Here is a tiny trained network, its code and every weight. The questions are about switching its units off for an input and a class, where a switched-off unit gives its printed mean instead of its output.

import numpy as np


def w(rows, s, z=0):
    codes = np.array(rows[::2]) - 128.0
    scale = np.full(codes.shape[1], s)
    scale[-1] = z or s
    return codes * scale


def norm(h):
    return h / np.sqrt((h * h).mean(-1, keepdims=True) + 1e-5)


def f(y):
    return y / 2 * (1 + np.tanh(0.7978845608 * (y + 0.044715 * y**3)))


def log_softmax(a):
    a = a - a.max(-1, keepdims=True)
    return a - np.log(np.exp(a).sum(-1, keepdims=True))


def net(x, mask):
    res = np.array(x, float).reshape(1, 8) / 4 @ E
    u = 0
    for l in range(2):
        y = f(norm(res) @ A[l][:, :-1].T + A[l][:, -1])
        res = res + np.where(mask[u : u + 4], y, B[l][:, -1]) @ B[l][:, :-1]
        u += 4
    return log_softmax(norm(res)[-1] @ U[:, :-1].T + U[:, -1])


A, B = {}, {}
E = w([
[163,71,107,215,178,74,173,110],'x0',
[107,125,135,161,221,78,176,26],'x1',
[140,40,160,191,130,89,108,137],'x2',
[105,103,106,170,143,98,130,127],'x3',
[4,104,104,102,104,67,113,85],'x4',
[208,198,71,70,84,211,121,125],'x5',
[140,139,203,191,244,83,197,97],'x6',
[80,197,102,61,132,170,145,115],'x7',
],0.013)
A[0] = w([
[204,172,141,131,181,188,168,177,26],'0.n1',
[254,196,177,158,201,156,162,124,9],'0.n2',
[66,251,129,95,241,152,209,45,1],'0.n3',
[197,84,119,214,231,114,194,118,45],'0.n4',
],0.02,0.0083)
B[0] = w([
[153,177,212,121,140,173,142,134,192],'0.n1',
[154,125,203,119,146,209,177,195,223],'0.n2',
[112,173,129,1,176,51,120,86,244],'0.n3',
[126,73,80,194,102,88,121,105,255],'0.n4',
],0.021,0.018)
A[1] = w([
[8,108,149,97,35,163,82,147,94],'1.n1',
[193,184,69,52,37,178,100,120,38],'1.n2',
[72,254,72,209,181,241,60,162,1],'1.n3',
[176,189,9,68,45,232,112,156,73],'1.n4',
],0.025,0.0028)
B[1] = w([
[35,118,177,121,144,168,117,164,244],'1.n1',
[228,143,18,151,31,83,81,133,241],'1.n2',
[78,90,99,83,152,148,47,207,167],'1.n3',
[234,195,8,144,66,161,74,77,249],'1.n4',
],0.014,0.015)
U = w([
[227,173,202,131,160,207,194,161,173],'0',
[171,185,58,116,55,161,67,127,195],'1',
[112,184,117,37,200,56,144,58,106],'2',
[156,53,125,252,172,66,165,78,198],'3',
[30,96,156,150,119,138,88,149,1],'4',
],0.016,0.0026)

Each question gives the input, the list of numbers given to net, and the class t.
The units are the neurons (one row each of A and B). Each row of codes is followed by its name. A weight is (code - 128) times the scale printed after its matrix; where a second scale follows, it is the last column's (A, B and U).
mask holds one flag per neuron, layer by layer. A switched-off neuron (its flag False) gives its mean, the last column of its row in B, instead of its output. The means were averaged over made-up inputs and are rounded, as every weight is.
A unit's drop is (log p(t) with every unit on - log p(t) with that unit switched off) / (log p(t) with every unit on - log p(t) with every unit switched off).
The circuit of an input: a set's keep is (log p(t) with only the set's units on - log p(t) with every unit switched off) / (log p(t) with every unit on - log p(t) with every unit switched off). Starting from all 8 units, units are removed one at a time, each time the one whose removal leaves the highest keep (on an exact tie, the one counted first), for as long as the keep stays at least 0.8.
circuit, biggest first: the units of the circuit, biggest drop first
k most important neurons: the k neurons with the biggest drops, biggest first
k most important neurons of layer l: the k neurons of layer l with the biggest drops, biggest first
drop of u: that unit's drop, to one decimal
input [-1,-7,-1,5,-4,-2,3,8], class 0: circuit, biggest first : 0.n1
input [-7,3,7,2,3,-5,0,5], class 4: 2 most important neurons : 0.n3, 1.n1
input [-3,-1,0,-4,0,-1,2,-7], class 0: 2 most important neurons of layer 0 : 0.n4, 0.n3
input [-2,0,3,2,-2,-3,-3,0], class 4: 3 most important neurons : 0.n3, 0.n4, 0.n2
input [-8,-6,-5,1,-7,6,3,-2], class 0: 3 most important neurons : 0.n1, 0.n2, 0.n4
input [-7,-2,1,0,0,-1,2,7], class 2: 2 most important neurons : 0.n3, 1.n4
input [-1,8,8,-7,5,-6,-5,5], class 4: 3 most important neurons : 0.n3, 0.n4, 1.n1
input [-7,0,4,2,-4,-8,-7,1], class 4: 2 most important neurons : 1.n1, 0.n3
input [-8,-2,4,-2,-4,-8,-1,-7], class 4: 3 most important neurons : 0.n3, 0.n2, 0.n4
input [-7,-8,8,8,-7,-7,-2,5], class 4: 2 most important neurons of layer 1 : 1.n1, 1.n2
input [-4,-8,-3,4,0,-7,1,-5], class 4: drop of 0.n3 : 0.1
input [2,0,8,1,-2,6,0,-5], class 3: drop of 0.n4 : 0.4
input [-3,6,6,6,1,4,4,-1], class 3: drop of 0.n4 : 1.6
input [-2,-5,-6,7,7,-6,-1,3], class 4: drop of 0.n3 : 0.2
input [-6,7,-3,2,-3,-2,1,-8], class 3: circuit, biggest first : 0.n4
